Below are the code and all the weights of a small trained network. Each question names an input and a class and asks about switching units off, where a switched-off unit gives its printed mean instead of its output.

import numpy as np


def w(rows, s, z=0):
    codes = np.array(rows[::2]) - 128.0
    scale = np.full(codes.shape[1], s)
    scale[-1] = z or s
    return codes * scale


def norm(h):
    return h / np.sqrt((h * h).mean(-1, keepdims=True) + 1e-5)


def f(y):
    return y / 2 * (1 + np.tanh(0.7978845608 * (y + 0.044715 * y**3)))


def log_softmax(a):
    a = a - a.max(-1, keepdims=True)
    return a - np.log(np.exp(a).sum(-1, keepdims=True))


def net(x, mask):
    res = np.array(x, float).reshape(1, 6) / 4 @ E
    u = 0
    for l in range(2):
        y = f(norm(res) @ A[l][:, :-1].T + A[l][:, -1])
        res = res + np.where(mask[u : u + 11], y, B[l][:, -1]) @ B[l][:, :-1]
        u += 11
    return log_softmax(norm(res)[-1] @ U[:, :-1].T + U[:, -1])


A, B = {}, {}
E = w([
[82,85,68,112,201],'x0',
[125,126,138,116,134],'x1',
[129,129,141,108,140],'x2',
[83,230,195,215,184],'x3',
[119,123,90,195,87],'x4',
[3,143,114,77,76],'x5',
],0.0054)
A[0] = w([
[141,139,79,114,192,122],'0.n1',
[125,148,38,142,145,129],'0.n2',
[16,248,150,112,84,121],'0.n3',
[26,174,128,174,160,108],'0.n4',
[188,126,253,152,128,200],'0.n5',
[152,145,210,220,148,65],'0.n6',
[65,107,11,80,68,190],'0.n7',
[126,104,213,74,134,211],'0.n8',
[163,168,125,72,60,253],'0.n9',
[246,196,69,41,48,203],'0.n10',
[233,47,98,119,116,124],'0.n11',
],0.0076,0.0023)
B[0] = w([
[78,100,92,131,149,151],'0.n1',
[92,126,171,85,143,155],'0.n2',
[132,28,140,173,105,224],'0.n3',
[196,114,177,157,153,202],'0.n4',
[189,145,80,118,71,210],'0.n5',
[131,179,56,67,104,188],'0.n6',
[133,132,128,45,124,254],'0.n7',
[130,112,66,201,72,172],'0.n8',
[76,146,121,171,17,201],'0.n9',
[38,110,172,126,125,247],'0.n10',
[152,82,184,255,145,247],'0.n11',
],0.0074,0.0047)
A[1] = w([
[158,18,118,155,245,66],'1.n1',
[110,159,134,201,135,191],'1.n2',
[163,158,128,95,225,6],'1.n3',
[164,117,136,154,249,170],'1.n4',
[140,205,72,150,176,155],'1.n5',
[123,133,109,125,160,115],'1.n6',
[27,74,106,132,161,209],'1.n7',
[157,113,41,137,102,139],'1.n8',
[181,72,164,102,135,61],'1.n9',
[147,136,85,178,178,109],'1.n10',
[168,122,167,218,112,125],'1.n11',
],0.011,0.0024)
B[1] = w([
[100,140,146,172,185,254],'1.n1',
[174,91,94,78,81,179],'1.n2',
[100,150,209,145,57,147],'1.n3',
[2,85,102,122,72,211],'1.n4',
[49,199,80,113,80,162],'1.n5',
[137,122,153,77,84,126],'1.n6',
[169,181,125,123,188,224],'1.n7',
[101,147,166,124,182,155],'1.n8',
[125,181,135,149,122,147],'1.n9',
[90,95,133,84,68,165],'1.n10',
[182,148,154,121,185,233],'1.n11',
],0.0083,0.0075)
U = w([
[208,97,185,165,83,136],'0',
[38,108,139,94,50,188],'1',
[94,95,161,145,187,232],'2',
[127,121,111,3,162,8],'3',
[185,216,83,89,100,8],'4',
],0.017,0.0016)

Each question gives the input, the list of numbers given to net, and the class t.
The units are the neurons (one row each of A and B). Each row of codes is followed by its name. A weight is (code - 128) times the scale printed after its matrix; where a second scale follows, it is the last column's (A, B and U).
mask holds one flag per neuron, layer by layer. A switched-off neuron (its flag False) gives its mean, the last column of its row in B, instead of its output. The means were averaged over made-up inputs and are rounded, as every weight is.
A unit's drop is (log p(t) with every unit on - log p(t) with that unit switched off) / (log p(t) with every unit on - log p(t) with every unit switched off).
The circuit of an input: a set's keep is (log p(t) with only the set's units on - log p(t) with every unit switched off) / (log p(t) with every unit on - log p(t) with every unit switched off). Starting from the 12 units with the biggest drops (on a tie, the unit counted first), units are removed one at a time, each time the one whose removal leaves the highest keep (on an exact tie, the one counted first), for as long as the keep stays at least 0.8.
units of the circuit, in order: the units of the circuit, biggest drop first
unit that matters most: the unit with the biggest drop
k most important neurons: the k neurons with the biggest drops, biggest first
top k neurons in layer l: the k neurons of layer l with the biggest drops, biggest first
drop of u: that unit's drop, to one decimal
input [0,7,5,1,7,-7], class 4: units of the circuit, in order -> (0.n6 0.n3)
input [7,5,-5,2,-5,-8], class 1: units of the circuit, in order -> (1.n4)
input [-4,1,-4,1,-6,3], class 0: units of the circuit, in order -> (1.n4 0.n3)
input [-5,-8,-6,7,5,-2], class 4: units of the circuit, in order -> (0.n6 0.n11)
input [4,-4,-3,-5,1,0], class 2: top 2 neurons in layer 0 -> (0.n11 0.n6)
input [1,-1,0,1,7,-1], class 1: 2 most important neurons -> (0.n10 0.n9)
input [-2,2,5,0,-8,-2], class 0: top 3 neurons in layer 1 -> (1.n5 1.n7 1.n4)
input [2,6,2,-8,3,8], class 3: units of the circuit, in order -> (1.n4 1.n7)
input [-1,0,4,4,-7,8], class 0: top 2 neurons in layer 1 -> (1.n4 1.n1)
input [0,-5,-2,8,0,-6], class 4: 2 most important neurons -> (0.n5 0.n6)
input [4,4,3,6,6,0], class 1: 3 most important neurons -> (1.n4 0.n11 0.n6)
input [1,-3,4,-4,8,-1], class 2: top 4 neurons in layer 0 -> (0.n11 0.n5 0.n7 0.n8)
input [2,-1,-8,6,4,0], class 1: top 4 neurons in layer 0 -> (0.n9 0.n11 0.n6 0.n4)
input [2,-1,0,-5,0,2], class 3: units of the circuit, in order -> (1.n4)
input [-1,-6,6,5,1,0], class 4: 3 most important neurons -> (0.n6 0.n11 0.n10)
input [4,5,1,6,8,-1], class 1: 2 most important neurons -> (0.n11 0.n6)
input [-7,1,1,1,7,4], class 0: 2 most important neurons -> (1.n4 0.n3)
input [-8,6,8,6,-3,0], class 4: 3 most important neurons -> (0.n6 0.n11 0.n5)
input [-8,-2,8,8,7,0], class 4: top 4 neurons in layer 0 -> (0.n6 0.n11 0.n10 0.n5)
input [3,3,1,-4,-2,0], class 2: top 2 neurons in layer 0 -> (0.n11 0.n6)
input [4,-7,3,-8,5,-7], class 2: unit that matters most -> 1.n1
input [5,-7,7,2,0,7], class 2: 3 most important neurons -> (0.n3 0.n4 0.n6)
input [6,0,5,3,-5,7], class 2: top 2 neurons in layer 0 -> (0.n3 0.n4)
input [1,-7,4,4,-5,-2], class 1: top 2 neurons in layer 0 -> (0.n9 0.n7)
input [6,-7,-8,2,-3,-1], class 1: top 2 neurons in layer 1 -> (1.n4 1.n3)
input [1,-7,-3,-6,-5,-4], class 2: drop of 1.n1 -> 0.2
input [-1,3,-4,7,-6,-6], class 4: drop of 0.n5 -> 0.5
input [7,3,8,-6,0,5], class 3: drop of 1.n2 -> 0.0
input [2,-2,-1,6,-1,-8], class 1: drop of 1.n3 -> 0.1
input [-3,-3,0,7,1,3], class 0: most important neuron -> (0.n3)
